[  0   3  10  -5  -7  -3   0   3  -3  -3   2   2 -11   3   1   2  -2  -1
  -4  17   1  -2  -9   0  -5   0   2   6   1   5  -1  -1   0   4  -1   6
  -3   3  -3 -11  -1   1  -3   3   1   0   1   2  -7  -1   3  -3  -2   1
   0 -10  -2 -12  -5   1  -1  -2   5   0  -3   8   4  -1  -1   0   2  -6
   8  -1] | <64> + (10)
[ -3   1  -8  -2  -1   3   2   2   0   3  -2   1 -10   1  -1   0 -10  -3
   1   7  -1   0  -7   3  -7   2  -5  -5   3  -3  -8  -1  -4   5  -6   8
   1   0  -8  -9   6   2  -5   5   1  -1   1   4   6   0   0  -9  -1   1
   0   2   0 -10  -7  -1   0   9  10  -3   1  -1  -3   0   1  -2   5  -9
   5   0] | <64> + (8)
[  0   1  -1   1   1   3   2   0  -1   0   8   1   8  -2   1   0   3   0
  -8  -5   4  -2   8  -3  10   0  -7 -43  -1   1   6  -4  -3  -7  -2  11
   4  -7   9  -2   1  -1   0   2  -3   2   1  -3   4  -3   1   9   0   0
   1  -6   2  18  -5   6   1   5 -14   4   3   5   3   0   0  18  -4   2
  -7  -2] | <67> + (12)
[  0   5   9  -3  -8  -2   4  -2  -1  -3   2  -1  -9   2  -2   2  -6  -1
  -5  14   0   0 -18   1 -12  10   1  11   0   1  -1  -3   0   4   1   8
   0   6  -5 -10   5   3  -4   3   2  -2   0   3  -2   0   2  -4  -2   0
  -1  -9  -3 -12  -8  -2  -2   1   8  -1  -1   4   2  -2   0  -4   1  -7
   2   0] | <64> + (8)
[  0  -1  -4   2   3   4   0   1   0   1   5   1  10  -1   3  -1   3  -1
  -6  -7   2   0  11  -2  12  -1  -4 -41  -1   0   5  -3  -1  -5  -2   6
   2  -7   8   2   0  -1   1   1  -2   2   0  -4   5  -3  -1   8   0  -1
   1  -2   3  15  -1   5   1   1 -13   4   3   3   2   1   0  17  -4   4
  -5   3] | <67> + (12)
[  0  -4 -10   2   5   6   0   4   0   4   3   2   8  -2   4  -1   2   1
  -2  -8   2  -2  15  -1  12  -6  -5 -40   0   0   3  -1  -1  -4  -4   3
   1 -14   6   2  -1  -1   1   2  -2   4  -1  -3   7  -2  -1   8   0   0
   2   3   4  13   2   5   1   2 -11   2   3   2   0   1  -1  17  -2   3
  -2   2] | <67> + (12)
[  0   1   3  -6  -5  -1  -1   8  -2   2   1   4 -10   3   2   0  -4   0
  -2  15   0  -3  -5   1  -2  -3   0   3   2   4  -2  -1   1   6  -2   3
  -4   0  -3  -8  -1   1  -2   6   1   4   1   2  -3  -2   3  -1  -2   1
   1  -7   0 -13   1   1  -1  -5   5   0  -1   9   2   0   0   3   2  -5
  11   0] | <64> + (10)
[ -1   1   6  -6  -6   0  -1   7  -2   1   1   4 -12   4   1   2  -4  -2
  -4  18   2  -3  -3   0  -1  -6  -2  -8   2   5  -3  -1  -3   6  -4   9
  -3  -1  -1 -15  -2   1  -4   7   0   1   2   2  -6  -2   3  -1  -3   1
   1 -10   0 -11  -1   2  -1   2   4   1  -1   9   2  -1  -1   4   4  -5
  12   1] | <64> + (10)
[ -1  -2  -5   2   4   7   0   3  -1   1   6   2  10  -2   3   0   4   0
  -6  -8   4  -1  17  -3  16  -7  -6 -43  -1   1   3  -2  -4  -8  -3   7
   3  -9   9   0  -4  -2   2   1  -3   2   1  -4   4  -2  -2  10   0  -1
   1  -2   3  20   0   7   1   6 -15   4   4   2   2   0  -1  18  -3   6
  -4   2] | <67> + (10)
[  1   6  20  -2  -8  -6   4 -10  -2 -10   6  -3  -2   0  -4   2  -1  -1
 -10   9   0   1 -16  -2  -9  15   4  -1  -3   1   5  -5  -1  -3   4  12
   4   8   0  -9   4   0  -3   2   0  -6   3   0  -5   0   4  -2  -3  -1
  -1 -16  -3   1 -12  -1  -2   4   2   2   0   4   5   0   0   0  -3  -3
  -6   1] | <64> + (8)
[ -1   0  -3   0   3   4   1   1  -1   1   4   2   5  -1   1   0   2  -1
  -4  -6   5   0  11  -2  11  -8  -5 -38   0   1   0  -1  -5  -5  -3   8
   3  -7   5  -3  -1  -2   0   0  -2   2   1  -3   1  -2  -1   7   1  -1
   1  -1   6  12  -3   5   1   9  -9   3   3   1   1  -1   0  11  -1   2
  -3   2] | <67> + (12)
